In the rows, 128 means zero.
Each row is followed by its class number.
[129 167 115 125 125 132 141 131 146  89 125 164 161 130 156 109 116 160
 149 133 116 157 125 159 128 143 130 129  80 133 120 130 122 103  99 142
 137 172 128 121 105 133 117 131 112 130 133 102 114 111 128 116 114]
5
[117 135 133 131 134 120 142 123 131 118 124 133 134 112 121 132 119 111
 124 133 127 145 106 136 114 123 151 128 120 139 124 118 126 117 106 124
 113 148 139 125 124 115 111 117 135 114 120 129 128 117 129 116 154]
11
[111 152 128 158  92 111 170 124 122  63 116  69 126 121 119 149 146 122
 140 128 109 155 136 130 134 151  77 125 106 122 106 137 142 122  94 161
 130 165 144 125 131 131 120 129 130  94 162 135 122 108 103 128 100]
5
[132 151 127 130 135 135 108 133 142 153 120 115 125 107 125 131 126 130
 113 131 125 121 148 122 129 142 108 116 114 127 130 122 134 112 143 129
 123 155 126 134 156 135 145 136 118 144 145 118 115 140 129 134 112]
0
[142 126 127 132 130 123 106 135 149 130 105 114 114 127 106 137 144 136
 130 135 117 107 159 120 128 145  96 131 112 120 126 136 124  95 135 126
 129 151 134 124 143 133 144 119 111 136 132 105 113 140 130 124  95]
3
[143 126 130 131 123 129 109 138 156 140 107 126 117 131 106 134 139 134
 122 134 119 113 154 128 126 149 107 128 109 113 127 132 129 102 140 124
 126 158 127 125 139 127 145 123 120 134 129 106 117 139 138 117  95]
3
[110 125 126 177 109  76 123 152 111 104 160 110 143 120 133 128 126  96
 128 144  77 122 107  85  85 145 109 160  80 147 164 123  83  49  72 133
 154 143 135 171 168 114  88 128  44 144  92 123 124 101 112 126 129]
11
[124  77 108 119 131 120 115 148  97 153  86 191 100 144 110 126 149 127
 140 157 121 104 117 144 144 145 122 108  84 118 111 110 120 126 137 132
 119 143 109 130  87 121 134 136 116 145 113 102 140  70 134 111 123]
4
[105 133 131 142 139 125 140 127 142 129 123 151 132 111 123 125 120 136
 117 124 125 140 130 156 111 144 137 125 114 124 122 127 113 122 118 119
 127 162 143 132 110 111 121 112 154 131 127 135 141 126 141 114 141]
4
[134 119 128 155 129 113 123 131 134 139 133 141 134 113 120 134 123 137
 116 120 126 142 110 138 131 125 137 122 125 135 125 130 116 120 103 114
 137 147 160 126 129 122 113 129 143 119 109 128 134 108 139 101 131]
10
[104 108  92 137 102 131 164 106  99  88 130 153 100 104 100 124 119 152
 126 157 190 126 121 127 125 138 139 108 118 129 104 104 148 113 133 137
 109 118 111 129 130 136 154 116 128 132 135 146 122 105 162 103 160]
0
[104 115 112 153 111 130 145 134 102  70 134 128 137 121 154 125 118 130
 127 116 136 139 118 123 151 153 145 123 158 153 116 135 102 130  83 122
 120 116 102 109  83 115 116 127 110  91 115 135 161 114 131 119 101]
2
[136 115 109 148 139 125 123 154 136  74 113 204 104 128 102 154 122 147
 174 101 130  89 136 104 119 142 160 129 154 111 105 141 122 126 135 133
 118 126  94  97 103 147 188 134 158 142 113 134 105 124 126 143  79]
3
[127 139 126 138 134 130 117 139 155 149 112 122 122 109 118 132 131 133
 113 126 110 122 159 136 120 142 126 108 105 114 128 115 120 113 144 116
 127 153 126 137 131 133 150 127 128 142 145 115 134 138 142 129  91]
4
[101 132  98 142 130 165 105 117  89  73 112 131  82 156 152 147 139 138
 135 148 164 131 122 133 144 143 128 156 112 134 116 111 121 125 133 126
 112 123 156 157 107 116 122  91 137 132  71 149 143  93 122 137  95]
1
[122 147 129 132 129 111 140 121 136 127 128 134 129 113 113 132 120 119
 116 140 124 151 124 124 108 135 142 129 113 127 138 130 122 111 115 127
 114 147 142 116 133 121 112 111 134 122 120 132 132 130 131 116 169]
11
[136 123 128 149 127 122 104 135 151 156 122 106 114 110 126 137 141 128
 115 122 103 124 145 121 136 121 106 116 116 122 127 132 121 117 131 109
 133 142 126 133 150 127 140 135 114 130 125 119 123 123 141 113 100]
10
[122 137 122 130 132 126 126 148 143 135 125 122 139 112 123 131 128 128
 114 128 113 106 164 144 128 141  98 125 100 126 121 133 119 113 133 112
 124 152 122 127 141 143 115 135 101 131 131 116 124 151 125 128  84]
2
[133 153 142 139 135 139 155 126 129  73 121 148 158 122 151 115 135 142
 164 115 114 134 132 163 116 126 127 136  97 138 111 154 104 105  82 149
 134 142 140 121 125 124 128 149 118 119 142 126 108 101  96 137 130]
5
[119 172 107  95 101 122 169 129 130 181 143 167 108 190 205 142 111 155
  98  90 101 158 127 122 137 126  74 138  90 124 117 155  96 161 154 113
 141  97  68 131 101 128  83 142 163 111 125 126 124  99 139  51 171]
5
[121 131 105 132 135 175 151 110 123 199 152 133  75 110 138 184 104 110
 153 148 158 131 102 111 124  80 108 139 102 142 119 111 106 135 137 136
 126  77  66 140 135 133  21 144 132 117 122 123 103  85 134 115 184]
5
[ 86 113 124  95 137 121 145 114 111 134 137 127 107 139 112 138 112 110
 143 176 108 130 138  85 116 132  95 148 137 129 138 162 157  85 155 128
 117 164 174 103  84 123 143 106 176 126 147 133 127 173 146 114 137]
3
[143 143 128 133 128 132 110 137 144 146 117 122 124 109 121 128 130 127
 111 132 129 125 150 133 133 138 118 109 115 125 130 124 123 107 145 129
 124 152 117 130 149 136 144 132 112 142 146 119 121 143 127 137 104]
0
[122 141 126 117 128 115 149 120 130 149 124 144 132 139 118 131 124 133
 119 135 127 150 120 148 120 136 139 137 120 137 123 129 134 117 120 113
 121 157 141 127 122 125 125 129 126 126 114 132 125 111 130 107 161]
8
[169 178 126  91 144 150 153 115 132 166 128 112 144 197 172 158 170 121
 184 113 174  84 141 134 174 101 174 122 131 156  98 167 167 116 205  89
 138 174  45 150 112 127 104 106  92 160  95 128 128  86 117 151  93]
6
[117  90 120  92 185 125 165 188 138 160 135  81 180 170 106  87 133  89
 112  91 127 162 124 169 108 106 136 178 151 134  91 137 153  92 124 150
 123  76  90  94  61  80 124  55 160 143  86 150 121 100 153 135 129]
5
[108 125 131 160 155 140 147 139 113 159 120  83 118 157  91 158 125  90
 162 131 108 130 110  52 154 106 169 109 155 165 143 137 151  88 130 144
 122  96 159 138  91 132  86 124 104 113  98 128 149 119 127 108 144]
11
[130 151 124 144 133 137 113 132 151 150 107 120 121 124 122 129 141 141
 110 128 116 127 161 137 124 145 126 111 101 114 129 116 121 109 139 117
 123 152 131 136 131 132 153 117 124 142 138 118 132 137 140 130  97]
4
[131 175 133 109 120 147 149 128 139 112 136 137 154 123 156 114 107 140
 160 105 106 131 124 132 108 120 141 142  83 131 125 132 118 124 108 127
 119 159 149 125 103 119 105 160 144 141 138 108 113 129 119 140 150]
5
[133 150 124 135 121 125 132 126 155 124 123 124 123 112 101 133 115 131
 128 141 141 140 141 146 115 123 142 128 113 129 128 111 117 112 109 125
 122 154 128 128 124 126  92 107 134 133 122 136 129 119 132 122 142]
1
[ 92 144 111 154 127 160 150 130 125  43 134 156 115 101 179 130 107 125
 156 117 126 119 139 109 148 127  80 123 109 144 133 114 129 160 119 141
 108 153 128 127  94 118  90 148 152 105 143 133 131 144 155 101  82]
5
[134 150 113 142 136 132 133 134 153 122 124 147 148  99 139 124 126 155
 143 118 118 125 127 136 119 138 142 112  91 135 128 139 108 140  90 140
 117 144 133 110 119 139  93 138 120 144 108 103 133 143 107 135 119]
1
[125 149 122 136 138 134 120 137 153 130 130 145 156 106 136 126 138 152
 123 110 111 135 130 149 101 157 162 111 108 130 139 137 108 110 110 133
 131 150 145 115 113 123 148 115 118 139 121 113 136 123 117 131 140]
4
[ 77 134 133 116 128  96 128 103 153 104 115 153 105 154 123 139 136 172
 120 151 124 147 135 146 142 125 105 104 109 143 110 109 128 160 125 133
  96 200 114 141 119 148 143 130 132 131 127 107 124 121  88 133 155]
8
[123  86 121 121  83 109  94 113  87  93 108 104 114 174 103 131 147 158
 127 158 100 146  99 143 132 116 153 110 115 143 139 130 157 117 144 128
 133 170 130 105 106 147 145 150 116 125 122 139 118  73  95 134 128]
8
[100 124 131 110 117 135 103 130 105  67  96 167 114 131 167 133 139 130
 137 123  93 123 129 158 106 139 147 129 103 135 131 131 117 129 103 141
 130 131 106  96 135  85 130 146 107 119 138 123 127 102  88 148 152]
9
[143 146 127 129 139 130 105 136 144 152 118 114 122 110 122 132 136 122
 107 125 130 118 154 131 135 134 119 112 120 124 134 123 128 103 145 129
 125 153 118 131 150 138 157 132 116 147 148 118 119 144 128 135 107]
0
[207 113 137 125 153 169 129 143 125 161 124 112 132 109 144 152 168 126
 195 129 193 108  78 161 107 100 180 152 100  76 125 117 162 184 106 136
 111 141 194 115 136  80  44 163 177 149 156 159 134  35 123 119 183]
6
[157 120 137  85  91 121  95 139  79 129 130  80 160 135 116  88 138 162
 135 117 107  99 115 155 113 120 105 135 124 120 102 150 152 125 181 139
 158 161 130 113  69 129  95 144  94 155 126  90 104 135 154 181  59]
7
[117 138 124 172 175 116 130 124 133 155 107  80 122 112  97 169 126 109
 151 142 142 107 128  95 114 134 179 142  99 169 153 109 135  70 119 143
 152 141 101 120 162 140  49 129 152 147 118 131 148 118 141 155 101]
1
[159 123 107  89  99 111 128 115 132  79 116  64 123 154 149 161 151  81
 129  83 142 120 124 141 146 119 119 158 142 138 107 142 109 101 126 109
 163 112 101 132 134 113 142 109 107 110 110 158 107 122 135 158 101]
7
[140 148 133 133 127 109 106 137 144 148 116 111 113 126 126 138 140 134
 121 116 109 118 155 128 120 128 103 104 117 119 128 120 118  97 139 119
 133 146 120 137 153 132 124 134 121 131 137 112 126 141 129 111 106]
9
[139 141 125 127 144 116 113 125 148 123 117 143 145 113 151 118 150 177
 160  90 120 123 107 144 107 128 124 107 126 132 113 137 117 116 122 136
 134 126 148 115 118 114  99 135 113 131 134 102 122 125 111 103 156]
9
[136 132 132 120 103 135 173 140 143  84 156  64  99  73  81 160 107 112
 112 101  57 125 135 187 117 116 179 115 112  95 127 111 123 131 123 134
 120 123  49 145 107 140  80 106 137 126  76 126 151 135 118 227 134]
11
[158 118 114 136  96 122  86 122 136  98 143 130 109 152 109 153 127 100
 149 103 147  93 158  74 143 109 133 113 197 106 136 132 131 138  98  96
 115 133 125 117 130 133 121 132 119 156  86 158 128 128  91 106 121]
9
[114 131 134 139 125 126 157 128 148 115 131 127 137 123 119 128 114 128
 133 120 128 148 130 142 120 130 126 136 121 141 118 130 122 116 101 120
 131 154 120 127 129 120  98 120 159 121 127 139 127 122 140 106 139]
5
[112 134 151  83 112 129  83 161 139 110 136 153 113  69 127 143 146 160
 151  64  75 115 129 110 103 154  63 142 142  75 100 146 165 123 123 163
 176 185 214 140 114  91 137  95 160 154 121  61  99  90 133 131 141]
3
[136 150 139 128 125  98 131 125 154 207 116 145 160 188 146  88 188 149
 130 135 124 135  82 138  83 192  79 122  61  99 107 114 133 152 130 116
 114 156 168 126 109  94 112 136 139 127 128 155 124 135 145  54 213]
10
[137 132 127 134 137 122 110 126 145 150 108 114 119 122 119 140 136 137
 123 131  99 132 153 144 132 121 116 129 116 125 134 130 130 110 142 107
 122 158 132 133 151 142 140 144 109 136 130 117 119 115 118 125 104]
8
[128 142 121 131 137 117 118 141 142 140 124 132 136 109 125 131 125 132
 111 121 110 118 160 143 126 136  96 124 103 120 121 128 121  92 140 109
 127 147 134 128 150 134 127 125 111 131 135 115 122 146 123 135  98]
2
[145 164 124 111 119 129 114 102 143  61 113 116 128 152 169 146 108 117
 157 123 101 107 167 146 158  85 148 127 107 124 151 123 102 122 115 106
 137 164 113 135 109 146 114 149 146 136 127 120 121 121 104 163 109]
5
[249 103 154 126  44 139 133 134 110  99 134 112  91  89 115 115 172 155
 134  86  94  72 112 196 125  75  85 131  78 108 163 156 114 157 125 133
 149 150 126 123 153  86 112 160 137 121 116 154  78 108 147 202 187]
3
[139  84 121 113  90 128 147 100 115 132 131  86 102 101  87 159 147 119
 134 142 154 130 125 106 129 139 106 175 143 112 118 153 125 148 130 158
 103 134 101  97 129 103 169 144 117 137 144 131 147 117 109 188 141]
3
[189 188  94 123 116 148 127 112  63 179 158 109 176 119 126 126 152 137
 161  78 191 127  84  55 143 182 130  85 118 135 104 181 120  91 109 158
 157 104 171  87  81 164 101 134 118 149  78  91 134 163 142 169 165]
0
[118 129  98 143 135  93 149 125 103  99 120  94 100 133 116 163  94 130
 133 121 124  82 141  92 160  91  96 145 148 157 136 111 119 137 115 125
 117 117 155 150 119 135  80 135 110 132  91 140 123 115 152 124 133]
7
[130 140 131 118 132 126 145 103 135 116 134 159 129 130 144 137 120 131
 120 138 147 128 120 142 113 127 144 130 130 131 114 128 128 123 109 103
 124 152 132 136 141 119 101 110 158 124 116 154 122 111 135 102 137]
6
[141 164 132 103 122 123 125 135 140 125 138 135 141 131 142 128 118 135
 127 107 119 123 132 145 112 129 124 119 105 120 132 140  99 121 108 139
 122 157 147 120 108 109  98 152 122 135 110 116 132 129 122 120 161]
9
[141 141 140 125 128 117 106 139 144 148 118 111 114 126 121 130 137 137
 120 115 103 126 151 130 118 132 109 111 117 120 131 127 122 104 137 122
 132 147 115 127 152 129 126 141 125 135 139 122 129 136 124 114 116]
9
[140 134 132 148 137 117 113 135 154 162 119 117 116 109 115 137 144 122
 123 126 101 117 148 123 130 128 107 117 109 118 123 121 127 105 141 114
 132 143 120 138 152 133 139 133 104 135 126 119 120 121 132 116 103]
10
[ 81 115 121 151 116  92 139 106 136 135 104 144 116 130 126 142 118 186
 131 158 100 149 120 134 126 147 174 130 129 140 131 147 151 162 152 106
 116 168 118 130 147 139 125 153 115 141 121 102 142 119  91 119 113]
8
[126 147 129 141 140 108 150 118 145 113 132 151 147 112 169 131 141 160
 148 137 137 133 123 125 109 139 145 120  98 120 126 145 104 123 116 151
 154 127 116 139 141 129 102 130 112 129 130 116 127  93 138 105 129]
6
[129 142 123 126 120 123 137 133 155 125 119 133 122 107 112 133 110 130
 125 138 151 151 128 142 117 138 144 121 118 134 112 121 118 121 108 121
 119 147 144 125 125 116  83 106 142 125 117 123 132 129 123 113 131]
1
[154 139 127 125 122 119 118 138 137 150 108  96 124 126 121 143 140 127
 116 119 109 113 159 130 130 123 105 121 108 126 135 134 120 108 150 114
 123 149 144 128 154 142 130 135 117 126 140 113 119 136 138 123 106]
7
[ 91  79 122  89 111 154 100 134 120 129 121 163 111 115 117 109 155 150
 128 130 151 128  98 138  98 136 161  99 101 129 107 143 126 131 180 153
 114 137  73  90  80 138 145 140 144 130 163  96 114  99 121  90 157]
0
[130 119 155 120 135 134 134 140 123 120 100  70 154 126 132  95 157 153
 139 156 108 161 123 144 130 160 101 139 104 150 128 153 150 135 101 140
 126 166 159 104 141  93 106 114 114 120 129 142 150 111 143 136 142]
11
[129 165 156 159 127 122  92 122 141 146 143  83 101 130 115 108 125 127
 109 138 163 164 128 122 121 132 128 126 104  88 127 128 132 125 155 111
 120 176 214 188 147 136 158 155 129 138 142 114  99 179 117 125  97]
8
[106 119 115 195 141 199  59  53  99 103  96 152 187 135 185 138 164 157
 132  99 214 181 107 149 129 126 169 156 125 103  94 151  83 148  96 100
 140 144 150  89 147 118 118 118 112 167  94 157 185  78 123 108 145]
11
[144 115 128  83 128  91  95  64  84  87 161 130 150 143 204 114 137 160
 145 139 138 112  71 115 101  84 114 128 125 136 115 111 120  96 137 132
 170 116 174 160 123 139 118 124 158 154 115 117  98 128 103 196  99]
6
[144 126 125 116 103  76 147 155 143 105 131  96  99 130  96 147 160 150
 145 108  88 106 109 116 119 135  86 152 112 122 133 143 130  91 117 167
 131 182 170 137  86 101 104 100 140 135 114 105 117 110 126 148 151]
3
[137 145 170 122 110 132 175 118 112 193 154 167 132 183  89 163 154  95
 106 111 152 115  86 166 113 115 145 109 113 141  88 158 120 115  96 120
 133 144 193 187 150 107  96 143  94 124 114 134 108 138  61 124 204]
6
[101 122 135 122 118  98 134 143  97  61 134  64  64 123 110 163 136 108
 146 161 144 127 132 135 148 156 112 168 119 109 130 127 129 152 120 169
 130 177 110 153 104 119 101 127 153 128 128 123 141  87 102 176 104]
5
[125 142 104 133  72 114 141 112  89  89 138 151  99 140 128 153 129 124
 122 139 134 120  92  85 135 112 128 111  90 143 130  83 125 134  98 134
 135 133 153 134 109 168 139 129 152 118  87 146 107 105 147 111 138]
10
[134 148 126 130 125 123 132 135 133 137 130 146 130 113 119 132 113 133
 114 134 149 143 110 142 120 142 143 125 126 138 123 128 117 101 124 130
 128 160 142 129 128 123 119 115 136 136 117 140 122 118 132 118 145]
0
[152 144 112 138 159 142 151  91  40 154 109 166 173 101 156  91 145 148
 143 135  98 100 102 173 142 116 138 115 114 150 119 114 119  74  92  96
 127 123 172 141  89 146 166 129  84 139 108  87 152 140 187 139 137]
11
[131 135 118 169  97 111 100 130 122 110 132 141 105 196 118 143 155 151
 144 146 134 128 121 114 144 163 119  78 136 127 127  92 138 110 156 134
 133 135  75 148 100 147  72 114  89 114 121 116 152 126  98 107  78]
9
[110 115 126 143 144 122 170 136  71  85 130  66 152 148 123 138 146 103
 132 122 130 134 131 145 138 116 154 119 104 149 135 168 130 130 130 147
 120 119 101  97 118 126 144 115 129 110 100 159 151  97 117 164 165]
11
[143 141 119 132 132 132 107 138 145 145 119 118 126 105 127 132 131 131
 111 134 123 125 147 135 130 137 121 107 115 128 133 128 129  99 146 124
 123 155 118 125 155 140 157 130 114 142 144 121 116 139 127 132  98]
0
[140 153 117  85 153 123 124 115 137 111 122 108 113 131 155 131 158 145
 146 134 135 110 109 136 129 150 121  96  94 131 110 131 122 132 115 125
 117 142 128 129 106 150 123 132 127 114 138 124 109 117 120  96 160]
6
[119 128 102 133 128 146 118 139 118 122 110 111 112 125 130 133 166 165
 121 141 139  84 130 153 141 165 157  74 108 150 130 136 145 125 120 127
 100 180 101 112 119 129 153 140  84 152 125 112 140 142 143 125 132]
0
[141 132 127 132 140 123 116 131 152 151 105 120 122 123 117 130 140 133
 119 131 108 134 159 144 135 127 117 126 108 123 134 126 125 113 146 116
 121 149 123 132 144 143 147 147 107 132 135 111 123 124 133 119  95]
8
[136 134 123 131 129 113 133 128 129 143 130 152 135 105 116 129 119 126
 114 139 161 129 106 143 116 135 137 109 124 132 122 133 114 121 132 137
 119 155 143 117 122 130 119 131 143 134 130 129 117 141 125 118 146]
0
[157 122 152 105 173 178 113  98 117 121 132 175 182 139 206 117 183 165
 196 143 188  70 100 123 108 118 149 113 162 155 100 107  97 187  72 135
 132  73 149 141 119 186 140 146 146 126 116 119 106  73 114  81 104]
6
[142 120 126 127 103 112 169 114 132 128 121 113 131 162 157 128 163 154
 133 138 106 125  99 122 123 142 108 142 119 136 123 137 165 122  97 156
 124 148 175 137 129 103 106 163 113 131 110 136 126 100 117 115  90]
8
[131 149 134 145 114 104 171 132 119 115 121 108 158 138  92 100 140 165
 138 142 158 162 145 115 156 148 124 103  96 131 129 149 140 138 117 178
 102 192 121 102 111 122 165 116 149 139 125 135 153 104 144 173 192]
0
[117 123  92 161 147 117 119 139  94 100 152  88 110 121 118 113 141 140
 118 143 142 104 130 134 160 145 112  66  99 130 156 149 142 148 162 132
  94 150 110 118  97 165 155 128 101 135 122 139 129 172 114 114 159]
0
[102 111 144 128 169 126  66 149 120  99 141 153 124 137 151 143 110 125
 153 125 117  90 129 121  90 126 173 123 174 147 161 150 108 141 118 137
 143 110 106 104 125 114 101 148 152 120 101 127 109 106  94 123 129]
9
[124 140 121 127 132 119 126 145 146 137 126 121 135 117 126 127 133 142
 115 125 105 119 161 139 129 143 101 129 105 121 124 132 121 102 130 114
 128 147 132 131 134 142 129 123 109 132 136 113 128 151 132 129  94]
2
[131 117 108  91 123 152 105 130 141  94 122 156 124 178 132 119 120 109
 129 147 125 110 139 118 123 123 150 108 127 118 128 116 152 141 103 109
  66 137 132 101  96 116 133 132 148 122 105 130 116 125 113 113 126]
11
[128  92 103 113 147 157 124 119 148 130 129 155 116 145 119 141  97 126
 141 126 135 147 104 123 141 141 180 155 158 138 125 143 130 130 107 108
  90 108 121 118 131 108 159 146 148 134 113 165 138 109  87 135 166]
0
[135 111 118  80 119 108 106 130 135  89 118  82 144 150  93 139 112  63
 126  92 115 112 128  95 139 109 164 154 175 147 151 127 163 117 124 135
 139 120 147 105  92 124 153 124 148 108 120 124  95 141 132 147 104]
7
[148 120 126 139 139 115 126 134 163 124 123 159 148  96 138 115 142 154
 152 115 114 135 110 140 109 114 146 127  93 135 130 141  95 100 126 147
 134 130 145 114 124 110 148 146 112 123 130 110 115 101 135 129 138]
10
[140 160 133 137 145 123 131 139 141 114 139 148 165 100 156 114 126 152
 150 107 128 127 112 130 112 132 147 130 112 148 131 135 114 108 116 155
 135 145 137 125 125 129 117 141 117 144 148 103 116 122  98 150 126]
0
[134 139 128 134 141 117 116 127 145 158 105 111 122 126 120 136 149 130
 117 124  96 134 150 142 133 130 108 123 109 125 132 129 131 104 145 118
 130 149 127 135 147 144 149 140  97 131 136 112 117 126 122 118 109]
8
[ 76 156 139 110 145 108 128 116  87 120 151 119 126 107 131 136 113 133
 152 117 154 111  97 100 105 118 179 111 122 128 134 127 124 213 132 115
 128 125 143 105  58 180  19 124 194 136 130  95 137 157 109  84 227]
11
[126 156 126 126 135 137 128 132 166 133 131 125 193 133 147 117 122 160
 146 122 129 155 135 131 106 149 157 126 110 141 133 130 109 137 116 132
 116 156 135 108 114 118 162 128 132 134 142 116 141 110 116 154 134]
4
[152 138 129 123 130 128 133 136 154 108 129 131 145 109 127 118 146 151
 155 100 135 134 103 135 121 150 122 134  99 124 106 132 119  96 112 152
 127 165 143 126 105 118 150 117 121 134 117 100 117 109 126 137 133]
3
[131 110  72 146 123 113 127 118 118  84 124 125 134 140 123 142 108 117
 171 140 166 139 141  48 172 114 165 168 153 160 165 129 155 132 106 104
 140  89 121 111 120 155  77  90 147 115 114  94 140 110 157 103  92]
11
[127 111 150 180 108 111  86 127 168  91 129 168 127 152 104 101 161 140
  68 189 128 190 145 252 125 118 171  82 120 104 168  86  75 103 114 122
 149 129 107 172 136 149 144  15  94 116 115 135 125 160  84 145 174]
0
[ 99 147 130 104 117 124 148 119 139 114 100 155 121 139 112  96 151 165
 115 138  95 146 155 130 139 152 116 126 103 152 131 121 161 113 101 138
 119 154 149 127 118 114 154  75 114 148 114 117 140 162 129 142 164]
1
[155 142 138 157 120  93 102 172 115 106 122 134 138  99 162 110 113 155
 111  81 116 139 151 140 160 102  94  70  83 132 154 159  76 162 184 123
 160 128 111 119 153 154 134 158 112 119 165 123 116 106 108  88 157]
0
